Below are the code and all the weights of a small trained network. Each question names an input and a class and asks about switching units off, where a switched-off unit gives its printed mean instead of its output.

import numpy as np


def w(rows, s, z=0):
    codes = np.array(rows[::2]) - 128.0
    scale = np.full(codes.shape[1], s)
    scale[-1] = z or s
    return codes * scale


def f(y):
    return y / 2 * (1 + np.tanh(0.7978845608 * (y + 0.044715 * y**3)))


def log_softmax(a):
    a = a - a.max(-1, keepdims=True)
    return a - np.log(np.exp(a).sum(-1, keepdims=True))


def net(x, mask):
    res = np.array(x, float).reshape(1, 5) / 4 @ E
    y = f(res @ A[0][:, :-1].T + A[0][:, -1])
    res = res + np.where(mask, y, B[0][:, -1]) @ B[0][:, :-1]
    return log_softmax(res[-1] @ U[:, :-1].T + U[:, -1])


A, B = {}, {}
E = w([
[131,214,215,141,119],'x0',
[1,112,158,129,111],'x1',
[105,186,55,197,48],'x2',
[128,126,129,128,127],'x3',
[108,198,68,102,214],'x4',
],0.0062)
A[0] = w([
[139,75,178,112,196,89],'n0',
[114,53,57,116,125,61],'n1',
[130,87,177,109,198,26],'n2',
[122,164,84,157,70,51],'n3',
[125,156,98,149,93,3],'n4',
[125,164,95,163,78,83],'n5',
[119,152,160,149,138,34],'n6',
[167,135,119,157,148,20],'n7',
[214,138,116,146,129,51],'n8',
[201,141,120,132,126,43],'n9',
[145,86,158,129,54,71],'n10',
[122,156,89,177,93,61],'n11',
[121,153,101,123,134,125],'n12',
[100,178,91,111,195,32],'n13',
[226,139,95,141,101,86],'n14',
[126,57,68,140,140,31],'n15',
[132,195,186,129,118,53],'n16',
[207,143,120,138,128,40],'n17',
[201,144,114,122,119,29],'n18',
[91,177,89,110,189,32],'n19',
[13,111,140,155,111,84],'n20',
[199,139,120,138,130,33],'n21',
[184,141,118,123,122,17],'n22',
[155,95,165,145,61,59],'n23',
[12,112,154,117,121,10],'n24',
[129,99,124,161,141,72],'n25',
[142,94,165,76,170,125],'n26',
[145,81,160,161,85,115],'n27',
[146,71,166,146,60,22],'n28',
[148,224,212,147,110,37],'n29',
[132,61,57,122,123,57],'n30',
[120,67,73,135,140,80],'n31',
[104,68,79,122,134,67],'n32',
[101,181,87,137,201,73],'n33',
[121,146,159,108,134,4],'n34',
[121,170,79,127,50,50],'n35',
[132,148,57,147,77,164],'n36',
[127,154,105,99,128,138],'n37',
[140,194,185,130,116,64],'n38',
],0.011,0.0048)
B[0] = w([
[139,113,163,252,120,193],'n0',
[143,220,189,95,118,177],'n1',
[155,110,176,205,58,163],'n2',
[143,94,196,184,83,182],'n3',
[154,107,170,139,34,122],'n4',
[135,95,195,167,129,189],'n5',
[139,163,151,114,61,108],'n6',
[108,122,120,119,62,108],'n7',
[63,126,80,150,111,168],'n8',
[72,123,107,138,88,146],'n9',
[197,112,58,96,122,174],'n10',
[147,96,174,173,94,172],'n11',
[149,122,101,144,148,143],'n12',
[206,108,71,93,57,158],'n13',
[60,146,47,188,165,216],'n14',
[154,212,157,113,97,150],'n15',
[153,212,153,127,122,164],'n16',
[64,126,101,140,89,154],'n17',
[76,131,98,145,76,143],'n18',
[196,106,56,104,79,156],'n19',
[30,142,48,187,139,224],'n20',
[77,124,107,136,82,140],'n21',
[90,128,123,128,51,119],'n22',
[198,109,73,90,123,169],'n23',
[45,152,75,176,63,186],'n24',
[135,133,134,114,105,107],'n25',
[134,103,152,237,148,195],'n26',
[182,121,57,109,161,183],'n27',
[210,114,53,93,76,165],'n28',
[153,245,185,112,164,216],'n29',
[147,227,149,128,124,169],'n30',
[133,192,163,113,130,159],'n31',
[122,195,161,117,122,151],'n32',
[206,114,35,108,110,178],'n33',
[156,165,152,149,44,100],'n34',
[143,90,194,183,86,185],'n35',
[133,122,148,215,203,253],'n36',
[143,128,93,139,158,146],'n37',
[141,196,166,111,132,169],'n38',
],0.031,0.004)
U = w([
[175,118,154,191,96,80],'0',
[107,155,93,152,85,114],'1',
[167,196,146,128,108,106],'2',
[202,122,89,128,93,98],'3',
[156,139,123,152,126,254],'4',
[120,85,159,79,134,117],'5',
[119,100,168,66,12,103],'6',
],0.011,0.015)

Each question gives the input, the list of numbers given to net, and the class t.
The units are the neurons (one row each of A and B). Each row of codes is followed by its name. A weight is (code - 128) times the scale printed after its matrix; where a second scale follows, it is the last column's (A, B and U).
mask holds one flag per neuron, in row order. A switched-off neuron (its flag False) gives its mean, the last column of its row in B, instead of its output. The means were averaged over made-up inputs and are rounded, as every weight is.
A unit's drop is (log p(t) with every unit on - log p(t) with that unit switched off) / (log p(t) with every unit on - log p(t) with every unit switched off).
The circuit of an input: a set's keep is (log p(t) with only the set's units on - log p(t) with every unit switched off) / (log p(t) with every unit on - log p(t) with every unit switched off). Starting from the 12 units with the biggest drops (on a tie, the unit counted first), units are removed one at a time, each time the one whose removal leaves the highest keep (on an exact tie, the one counted first), for as long as the keep stays at least 0.8.
circuit, biggest first: the units of the circuit, biggest drop first
unit that matters most: the unit with the biggest drop
k most important neurons: the k neurons with the biggest drops, biggest first
drop when u is switched off: that unit's drop, to one decimal
input [-4,5,1,2,0], class 1: unit that matters most : n20
input [-7,7,-6,-1,0], class 1: 4 most important neurons : n24; n20; n29; n36
input [-3,3,-5,2,4], class 0: circuit, biggest first : n0; n26
input [-5,4,2,5,7], class 3: circuit, biggest first : n33; n19
input [-8,0,7,0,-6], class 2: 2 most important neurons : n1; n30
input [-6,-1,7,8,-8], class 3: 2 most important neurons : n28; n10
input [-2,-6,-2,-3,7], class 3: circuit, biggest first : n33; n13
input [1,7,2,-7,-5], class 1: 2 most important neurons : n20; n24
input [-7,-6,-7,-4,-5], class 0: 4 most important neurons : n0; n26; n2; n29
input [5,-7,6,1,6], class 1: 2 most important neurons : n14; n8
input [8,-3,-1,-4,-8], class 2: 2 most important neurons : n29; n38
input [5,-3,-3,-5,-3], class 2: circuit, biggest first : n29; n36
input [6,7,-5,2,-8], class 3: 4 most important neurons : n28; n10; n23; n27
input [7,-3,5,3,0], class 2: circuit, biggest first : n29
input [6,-3,6,-2,7], class 3: 3 most important neurons : n33; n13; n19
input [-2,6,-1,-1,-4], class 1: 2 most important neurons : n20; n24
input [7,1,-6,3,1], class 2: drop when n38 is switched off : 0.2
input [1,-8,-7,2,6], class 1: drop when n15 is switched off : 0.0
input [1,1,-2,-1,0], class 5: drop when n36 is switched off : 0.1
input [-1,7,2,-4,5], class 1: circuit, biggest first : n20
